Below are the code and all the weights of a small trained network. Each question names an input and a class and asks about switching units off, where a switched-off unit gives its printed mean instead of its output.

import numpy as np


def w(rows, s, z=0):
    codes = np.array(rows[::2]) - 128.0
    scale = np.full(codes.shape[1], s)
    scale[-1] = z or s
    return codes * scale


def norm(h):
    return h / np.sqrt((h * h).mean(-1, keepdims=True) + 1e-5)


def f(y):
    return y / 2 * (1 + np.tanh(0.7978845608 * (y + 0.044715 * y**3)))


def log_softmax(a):
    a = a - a.max(-1, keepdims=True)
    return a - np.log(np.exp(a).sum(-1, keepdims=True))


def net(x, mask):
    res = np.array(x, float).reshape(1, 8) / 4 @ E
    u = 0
    for l in range(4):
        y = f(norm(res) @ A[l][:, :-1].T + A[l][:, -1])
        res = res + np.where(mask[u : u + 6], y, B[l][:, -1]) @ B[l][:, :-1]
        u += 6
    return log_softmax(norm(res)[-1] @ U[:, :-1].T + U[:, -1])


A, B = {}, {}
E = w([
[178,138,171,120,32,166,186,121,179,66],'x0',
[229,140,131,40,171,162,138,18,7,90],'x1',
[194,143,55,186,115,115,174,208,73,115],'x2',
[128,130,125,131,125,126,131,124,127,137],'x3',
[96,85,205,251,153,162,163,102,98,110],'x4',
[145,58,114,126,114,81,133,107,140,128],'x5',
[152,178,189,140,83,55,79,120,111,132],'x6',
[130,128,128,130,129,129,125,128,130,126],'x7',
],0.021)
A[0] = w([
[158,4,90,126,102,57,127,90,158,113,28],'0.n1',
[105,248,129,134,152,227,115,154,135,123,33],'0.n2',
[153,137,98,61,128,121,122,138,145,121,37],'0.n3',
[119,112,141,114,131,157,108,75,178,158,8],'0.n4',
[145,117,126,117,57,179,154,112,151,119,17],'0.n5',
[102,83,53,97,153,218,187,127,167,132,3],'0.n6',
],0.025,0.018)
B[0] = w([
[95,121,196,81,112,103,203,169,68,239,214],'0.n1',
[94,83,178,77,99,75,213,139,76,225,182],'0.n2',
[136,161,120,54,110,150,107,167,114,171,214],'0.n3',
[40,174,138,128,117,113,148,152,80,34,155],'0.n4',
[169,195,140,140,243,100,193,133,199,135,177],'0.n5',
[200,72,188,141,150,110,5,213,110,78,254],'0.n6',
],0.026,0.0072)
A[1] = w([
[192,128,145,85,25,147,184,129,241,76,77],'1.n1',
[61,110,29,118,214,76,53,121,99,191,44],'1.n2',
[206,122,5,159,85,106,171,204,102,133,54],'1.n3',
[162,209,170,142,50,16,82,106,122,145,3],'1.n4',
[48,88,162,16,137,126,80,66,227,95,76],'1.n5',
[100,133,41,87,50,120,89,192,241,164,115],'1.n6',
],0.024,0.015)
B[1] = w([
[154,175,142,139,234,111,195,120,163,141,203],'1.n1',
[207,170,181,125,194,128,224,151,199,122,235],'1.n2',
[64,189,169,131,93,112,97,113,75,50,211],'1.n3',
[155,2,155,107,178,135,47,195,98,110,198],'1.n4',
[93,179,139,145,93,96,107,130,72,59,222],'1.n5',
[113,158,89,124,91,164,102,154,158,187,245],'1.n6',
],0.025,0.012)
A[2] = w([
[177,144,43,175,100,110,166,179,75,120,33],'2.n1',
[176,110,71,83,139,178,135,61,103,66,27],'2.n2',
[142,49,103,108,159,122,75,145,154,83,69],'2.n3',
[183,98,74,52,128,117,153,49,89,97,21],'2.n4',
[113,60,145,254,122,170,155,72,131,112,91],'2.n5',
[69,85,88,190,89,121,133,164,226,124,3],'2.n6',
],0.039,0.004)
B[2] = w([
[86,134,192,75,143,103,102,120,126,124,165],'2.n1',
[123,163,135,215,133,160,51,93,172,148,191],'2.n2',
[161,69,74,189,156,132,120,128,77,114,250],'2.n3',
[50,150,156,201,64,213,129,168,192,228,206],'2.n4',
[123,105,81,6,109,91,112,156,193,120,196],'2.n5',
[147,150,172,187,122,237,95,30,69,183,203],'2.n6',
],0.023,0.014)
A[3] = w([
[158,154,57,67,100,132,99,112,154,139,66],'3.n1',
[140,107,44,101,138,114,170,97,162,99,2],'3.n2',
[106,166,66,148,85,105,167,123,79,54,59],'3.n3',
[166,133,2,154,76,117,161,125,100,119,18],'3.n4',
[159,166,101,95,116,133,79,152,144,114,31],'3.n5',
[141,184,74,132,118,164,118,152,110,141,30],'3.n6',
],0.039,0.0055)
B[3] = w([
[72,60,23,135,104,98,203,148,148,84,197],'3.n1',
[163,122,56,100,45,172,107,99,108,132,145],'3.n2',
[159,177,5,194,100,60,101,83,55,127,200],'3.n3',
[52,116,137,219,46,56,135,143,184,161,138],'3.n4',
[167,57,129,141,112,106,155,29,155,68,235],'3.n5',
[136,28,91,115,123,123,109,29,124,90,254],'3.n6',
],0.016,0.0088)
U = w([
[121,172,124,207,119,234,74,77,136,187,110],'0',
[183,19,161,123,188,158,43,167,96,79,100],'1',
[194,177,139,128,216,99,232,114,188,109,100],'2',
[80,100,175,76,77,102,170,154,60,225,102],'3',
[54,197,143,127,80,78,86,96,52,2,101],'4',
[135,88,20,30,79,142,107,93,200,117,127],'5',
[134,112,97,146,120,122,162,103,96,133,253],'6',
],0.012,0.017)

Each question gives the input, the list of numbers given to net, and the class t.
The units are the neurons (one row each of A and B). Each row of codes is followed by its name. A weight is (code - 128) times the scale printed after its matrix; where a second scale follows, it is the last column's (A, B and U).
mask holds one flag per neuron, layer by layer. A switched-off neuron (its flag False) gives its mean, the last column of its row in B, instead of its output. The means were averaged over made-up inputs and are rounded, as every weight is.
A unit's drop is (log p(t) with every unit on - log p(t) with that unit switched off) / (log p(t) with every unit on - log p(t) with every unit switched off).
The circuit of an input: a set's keep is (log p(t) with only the set's units on - log p(t) with every unit switched off) / (log p(t) with every unit on - log p(t) with every unit switched off). Starting from the 12 units with the biggest drops (on a tie, the unit counted first), units are removed one at a time, each time the one whose removal leaves the highest keep (on an exact tie, the one counted first), for as long as the keep stays at least 0.8.
units of the circuit, in order: the units of the circuit, biggest drop first
k most important neurons: the k neurons with the biggest drops, biggest first
k most important neurons of layer l: the k neurons of layer l with the biggest drops, biggest first
drop of u: that unit's drop, to one decimal
input [-4,1,-5,-5,3,-8,-6,5], class 3: units of the circuit, in order -> [0.n2]
input [-3,-7,7,5,4,4,0,6], class 0: 3 most important neurons -> [2.n6; 1.n6; 1.n5]
input [-5,-7,8,-8,2,8,-3,3], class 3: 2 most important neurons -> [0.n1; 2.n1]
input [-1,4,7,5,4,-5,8,-2], class 1: 2 most important neurons -> [1.n4; 1.n5]
input [6,8,-8,-6,1,-1,-5,-2], class 0: 4 most important neurons -> [2.n2; 2.n4; 1.n3; 1.n2]
input [-6,-2,-7,-6,-3,-6,-1,-7], class 4: 4 most important neurons -> [1.n5; 0.n4; 0.n1; 1.n1]
input [3,7,0,2,7,5,-5,1], class 0: 2 most important neurons -> [2.n4; 2.n2]
input [6,3,-7,-3,-6,6,7,-6], class 1: 3 most important neurons -> [1.n4; 1.n3; 1.n2]
input [-7,7,3,-1,0,-1,-2,1], class 0: 3 most important neurons -> [2.n4; 2.n2; 1.n1]
input [8,-2,-8,1,-3,-8,-4,4], class 2: 2 most important neurons of layer 0 -> [0.n5; 0.n1]
input [8,2,1,-4,-8,-5,2,-4], class 2: 4 most important neurons -> [1.n1; 0.n5; 2.n5; 2.n3]
input [-6,5,-6,-6,-1,8,-4,5], class 3: 2 most important neurons -> [0.n1; 1.n1]
input [2,-4,7,5,7,8,6,-4], class 3: 2 most important neurons -> [0.n1; 0.n6]
input [-8,1,7,-3,-1,-4,-2,-1], class 2: units of the circuit, in order -> [1.n2]
input [7,-8,-8,1,-3,3,7,7], class 0: 2 most important neurons -> [1.n6; 2.n6]
input [6,-6,5,3,8,1,-3,-4], class 5: 3 most important neurons -> [2.n5; 0.n3; 1.n2]
input [8,-7,-6,-2,8,6,6,3], class 2: 3 most important neurons of layer 2 -> [2.n5; 2.n6; 2.n4]
input [7,4,-7,2,6,7,5,-8], class 2: 2 most important neurons of layer 0 -> [0.n6; 0.n5]
input [6,-2,4,-1,-1,1,-4,2], class 2: 2 most important neurons of layer 1 -> [1.n4; 1.n1]
input [-2,4,-7,-2,-6,-6,-5,-3], class 4: units of the circuit, in order -> [1.n5]
input [-5,7,6,1,-5,1,5,2], class 0: 2 most important neurons of layer 2 -> [2.n4; 2.n2]
input [7,-1,0,-1,-3,8,-3,4], class 3: 2 most important neurons of layer 1 -> [1.n2; 1.n1]
input [-8,-5,-5,-6,6,8,2,-5], class 2: 2 most important neurons of layer 1 -> [1.n2; 1.n6]
input [3,-3,7,1,2,0,8,-7], class 1: 2 most important neurons of layer 1 -> [1.n4; 1.n5]
input [-5,1,3,-4,8,-5,-2,-4], class 5: drop of 2.n5 -> 0.9
